In the rows, zero is written as 128.
Each row has two labels, one from each of two sets.
[132 131 128 140 119  74 153 125 162 151 129 124 124 119 104  87 132 138
 132 112 160 112 133 138  92  57  96 105 119 126 138 124 137 100 157 109
 141 144 115 137 185 120 114 120 106 106 127 141 137 129 129 102 138 137]
Ds <50>
[140 128 161 159 135  70 131 201 219 153 142 119 105 133 121 112 119 191
 135 112 109 100 137 169  86 127 116  85 119  89  71 116  82 140 220 138
 180 136 178 143 173  76 146  61 144 120 131 161 151 138 131 100 148 146]
br <40>
[137 129 129 166 138  75 129 132 148 165 145 125 133 143 119 112 119 143
 126 114  87 129 108 113 120 135  90 110 145 144 148 126 136 129 127 128
 142 150 148 119 200 135 141 119  97 140 144 109 109 115 128 111 130 129]
Ds <40>
[136 119 128 149 110  64 139 134 157 155 128 130 125 151 115  95 132 144
 100 129 149 129 122 126 103 100 120 113 125 105 167 114 126 144 164 107
 165 151 144 127 189 129 124 110 108 130 120 119 123 122 132 113 118 128]
Ds <50>
[133 121 114 116 111  70 141 156 192 150 130 112 131 127 163 122 125 151
 113 151 142 128 126 161 110 105 100  92 106 120 152 115 121 144 232 115
 166 143 139 155 199 132 110 106  86 122 109 121 138 120 137 104 129 114]
Ds <40>
[132 122 116 126 127  55 136 106 113 148 140 138 129 141 132 112 145 171
 122 111  79 134 117  83 132 160 178 129 145 134 139 133 149 125  92 123
 145 144 151 144 157 145 133 146  34 111 125  93 104 110 119 130 117 115]
Ds <40>
[137 117 137 131 121  77 136 179 177 136 123 120 127 146 122  98 116 135
 130 107 134 137 122 145 110 122  77  85  80 127 136  96 141 125 183 123
 163 122 155 125 182 121 135 100 136 133 142 151 140 131 129  95 133 131]
Ds <45>
[138 119 136 170 127  92 123  98 160 165 127 157 137  97 111 124 141 122
 130 114 137 135 119 147 102 127   4  95 124 145 113 137 142 137  93 130
 110 117 119 115 170 105 154 110 146 121 118 160 140 133 126 160 128 129]
br <42>
[122 123 131 202 128 108 127  82  84 126 141 120 131 125 127 129  52 136
 133 125  74 133 134  89 135 164 131 130 147 140 109 139 156 124  57 139
  84 126 113 128  99 144 148 159  97 142 145 118 117 114 120 144 116 116]
Qd <45>
[126 117 122 157 123  84 112 121 113 137 128 143 121 130 116 126 134 118
 151 107 121 124 131 109 129 108  61 133 122 146 148 124 129 125  80 117
 129 135 122 121 187 150 125 122  99 132 145 128  86 124 139 120 131 135]
Ds <45>
[133 120 128 167 116 130 106 139 162 151 132 128 130 128 131 129 145 135
 112 118  18 121 133 122 104 206   8 157 129 115  81 125 149 127 122 155
 119 118 143 127 178  97 135 130 142 132 157 148 121 129 133 138 116 134]
br <45>
[141 132 150 155 126  79 126 146 161 145 138 132 135 129  96 115 128 124
 128 116 118 126 133 126 105 140  30 114 128 124 113 111 125 126 141 126
 129 131 141 124 178 113 146 115 125 121 158 151 122 117 129 107 137 122]
br <45>
[106 121 125 130  78  98 147 154 159 133 126 131 125 145 119 106 141 139
 121 129 162 129 119 128 111 101 101 121 115 114 161 136 106 142 159 115
 171 141 141 130 184 110 119 116 112 131 123 141 122 142 127 110 123 126]
Ds <40>
[146 118 130 148 106 103 130 137 158 165 123  93 124 128 137  40 123 145
 124 121  71 131 137 148 103 180  73  80 116 131  87 114 153 139 127 141
 148 130 149 122 156  76 148 121 141 125 119 157 138 129 137 113 116 136]
br <40>
[131 116 133 130 126  73 132 160 167 161 136 109 132 141 107 102 145 159
 119 116  91 135 125 112  96 145 126 102 130 119 149 109 132 115 142 130
 155 133 146 124 190 147 123 118  75 136 144 131 121 100 111 145 138 128]
Ds <50>
[130 137 126 126 132  81 135 122 121 148 135 124 123 142 110 100 152 113
 117 123 108 139 197  66 171 112 117 125 157 156 224 125 135 150 106 105
 136 147 126 135 214 160 118 127  34 238 138 110 103  97 136 121 125 122]
Ds <40>
[126 123 134 126 131  89 128 124 118 119  78 137 134 114 137 111 147 127
 126 117 167 132 149 134 130  90  85 132 131 158 161 124 145 130 132 123
 117 140 158 122 181 134 134 126 189 129 137 162 135 127 126 111 138 127]
Ds <42>
[127 123 118 154 118 107 142 100 108 150 111 122 123 151 141 112 148 145
 129 132  49 129 135 107 124 173 155 137 145 134 116 138 143 118  73 140
 117 144 116 127 132 142 136 143  86 139 143 109 112 117 125 134 126 126]
Qd <50>
[121 129 134 160  84  84 122 144 174 154 135 122 135 141 131 137 129 170
 117 131  46 124 127 114 102 185 139 139 137 127 119 114 131 130 148 140
 156 136 170 146 154 118  99 115 101 124 137 117 117 108 123 113 123 136]
Qd <40>
[120 121 122 145 122  65 138 116 143 144 130 143 136 152 121 112 136 138
 128 111 128 128 108 103 124 117 103 109 119 128 143 124 137 140 124 117
 145 130 135 144 185 131 134  98  94 120 124 136 125 125 134 110 106 156]
Ds <45>
[121 128 134 134 112 106 127 160 163 147 129 124 122 137 120 108 120 158
 134 125 115 124 130 139 122 127 111 113 130 122 133 123 122 131 171 145
 152 141 152 141 165 123 139 116 128 137  90 132 122 130 134 107 121 117]
Ds <50>
[139 117 126 147 117  58 129 138 165 180 139 128 138 138 114  95 119 130
 103 101  71 131 120 105 108 145  35 103 127 139 176 113 141 134 130 129
 157 150 143 137 245 100 129  84  81 135 118 129 106 102 123 113 139 122]
Ds <45>
[133 104 130 161 111 109 112 158 172 134 129 154 123 118 129 133 105 146
 158 116 140 124 132 180  93 183  71 107 102 107  29 116 124 132 161 237
 136 123 165 109  85 103 163 111 245 120 114 200 136 152 133 128 125 138]
Qd <42>
[126 124 124 165 112 106 126  96 128 171 140 123 149 142 116 131 144  93
 143 124  56 125 112 108 112 189  63 139 122 126 102 117 147 145  80 145
  96 117 142 136 167 126 155 139 106 131 154 127 109 109 114 126 124 127]
br <45>
[121 117 123 161 104  87 127 122 175 133 136 124 134 137 124 122 136 152
 130 113  81 128 140 119 111 165  74 110 119 118  96 117 131 130 145 145
 153 132 137 146 172 120 150 106  99 113 139 116  95 133 127 108 138 133]
br <50>
[154 124 129 131 137  57 133 105 122 113 128 124 136 122 109 130 133 166
 128 113 120 122 128  85 118 112 126 120 145 166 124 136 104 126  55 164
 101 133 141 118 152 163 146 133 109 126 144 116 120 117 119 117 127 170]
Ds <45>
[150 120 122 163 126  70 128 127 148 137 124 136 126 141 114 118 125 152
 123 133 121 152 114 130 117 137  99 117 109 130 128 126 126 139 138 134
 163 150 142 110 154 140 132 122 120 119 113 154 130 127 129 110 136 136]
Ds <50>
